Below is a small trained network, with its code and all its weights. Each question gives an input and a class and asks what happens when units are switched off, that is, made to give their printed mean instead of their output.

import numpy as np


def w(rows, s, z=0):
    codes = np.array(rows[::2]) - 128.0
    scale = np.full(codes.shape[1], s)
    scale[-1] = z or s
    return codes * scale


def f(y):
    return np.maximum(y, 0)


def log_softmax(a):
    a = a - a.max(-1, keepdims=True)
    return a - np.log(np.exp(a).sum(-1, keepdims=True))


def net(x, mask):
    res = np.array(x, float).reshape(1, 4) / 4 @ E
    y = f(res @ A[0][:, :-1].T + A[0][:, -1])
    res = res + np.where(mask, y, B[0][:, -1]) @ B[0][:, :-1]
    return log_softmax(res[-1] @ U[:, :-1].T + U[:, -1])


A, B = {}, {}
E = w([
[50,169,124,148,149,137,167,22,182],'x0',
[211,212,57,143,97,118,149,78,63],'x1',
[104,170,71,124,106,216,56,152,193],'x2',
[184,63,158,149,91,168,141,89,247],'x3',
],0.012)
A[0] = w([
[73,113,190,109,159,142,135,172,133,107],'n0',
[113,98,140,152,181,70,183,72,108,3],'n1',
[163,91,141,138,99,149,141,107,178,143],'n2',
[177,175,80,188,79,138,164,101,102,200],'n3',
[106,127,134,107,145,91,118,150,189,99],'n4',
[43,167,121,173,143,141,169,79,142,100],'n5',
[78,77,161,91,143,98,81,150,167,99],'n6',
[103,133,142,112,145,121,134,144,144,73],'n7',
[67,91,83,176,111,126,141,171,145,80],'n8',
[88,189,90,152,129,245,59,134,149,82],'n9',
[151,114,139,98,117,144,106,174,85,90],'n10',
[100,79,154,113,179,133,126,137,117,114],'n11',
[144,105,180,177,125,105,198,123,84,79],'n12',
[49,183,97,76,204,103,123,175,80,118],'n13',
[171,95,117,62,96,119,114,183,122,84],'n14',
],0.012,0.0036)
B[0] = w([
[109,182,58,159,131,105,160,94,104,197],'n0',
[93,124,190,109,115,78,53,154,69,187],'n1',
[200,116,158,108,215,162,92,196,179,208],'n2',
[168,181,39,123,143,110,113,114,137,223],'n3',
[112,198,94,122,137,132,124,130,137,170],'n4',
[61,59,137,21,57,96,187,66,151,215],'n5',
[114,181,40,137,111,134,118,86,130,207],'n6',
[139,170,120,146,95,138,129,107,141,149],'n7',
[93,131,108,168,118,148,119,67,110,160],'n8',
[34,59,160,188,129,87,59,185,69,247],'n9',
[105,64,130,45,64,102,130,63,167,189],'n10',
[142,139,82,176,138,130,127,98,127,180],'n11',
[47,139,136,162,183,97,64,173,93,192],'n12',
[182,137,177,106,237,150,127,154,255,233],'n13',
[95,110,106,52,78,42,171,99,120,197],'n14',
],0.0091,0.015)
U = w([
[125,70,140,26,56,83,164,100,147,110],'0',
[103,111,171,223,142,70,58,199,45,96],'1',
[160,252,41,193,128,115,133,96,118,97],'2',
[197,133,190,124,211,143,128,167,234,148],'3',
[147,130,121,129,149,132,159,133,117,254],'4',
[178,146,204,163,80,173,207,130,133,74],'5',
],0.011,0.0075)

Each question gives the input, the list of numbers given to net, and the class t.
The units are the neurons (one row each of A and B). Each row of codes is followed by its name. A weight is (code - 128) times the scale printed after its matrix; where a second scale follows, it is the last column's (A, B and U).
mask holds one flag per neuron, in row order. A switched-off neuron (its flag False) gives its mean, the last column of its row in B, instead of its output. The means were averaged over made-up inputs and are rounded, as every weight is.
A unit's drop is (log p(t) with every unit on - log p(t) with that unit switched off) / (log p(t) with every unit on - log p(t) with every unit switched off).
The circuit of an input: a set's keep is (log p(t) with only the set's units on - log p(t) with every unit switched off) / (log p(t) with every unit on - log p(t) with every unit switched off). Starting from the 12 units with the biggest drops (on a tie, the unit counted first), units are removed one at a time, each time the one whose removal leaves the highest keep (on an exact tie, the one counted first), for as long as the keep stays at least 0.8.
units of the circuit, in order: the units of the circuit, biggest drop first
most important unit: the unit with the biggest drop
top k neurons: the k neurons with the biggest drops, biggest first
drop of u: that unit's drop, to one decimal
input [7,-1,-6,-7], class 0: most important unit : n5
input [-5,-6,-3,-4], class 2: top 2 neurons : (n5; n0)
input [1,-8,-7,4], class 2: units of the circuit, in order : (n6; n0)
input [1,5,0,6], class 3: top 2 neurons : (n2; n6)
input [-5,2,-4,-5], class 0: top 2 neurons : (n10; n2)
input [8,5,-2,-8], class 0: top 3 neurons : (n5; n2; n1)
input [6,-6,1,-7], class 3: top 4 neurons : (n13; n14; n10; n3)
input [2,-7,6,-2], class 2: top 2 neurons : (n6; n0)
input [-2,1,6,5], class 1: top 2 neurons : (n9; n13)
input [-7,-6,4,-7], class 0: top 3 neurons : (n10; n14; n2)
input [4,3,-3,-4], class 0: top 4 neurons : (n5; n2; n9; n1)
input [-4,1,-5,4], class 1: top 3 neurons : (n5; n13; n12)
input [5,-4,2,-6], class 3: top 3 neurons : (n13; n14; n10)
input [8,2,-7,-3], class 0: units of the circuit, in order : (n5)
input [-6,8,8,-7], class 1: top 2 neurons : (n9; n5)
input [6,-7,4,7], class 2: top 2 neurons : (n6; n13)
input [-4,5,-4,0], class 2: top 4 neurons : (n9; n5; n3; n12)
input [8,7,-1,-4], class 0: drop of n0 : 0.0
input [-1,-1,8,-4], class 1: drop of n9 : 4.3
input [3,-3,-5,8], class 3: most important unit : n2
input [4,2,1,-8], class 3: drop of n13 : 0.9
input [5,4,7,-4], class 1: drop of n9 : 1.4
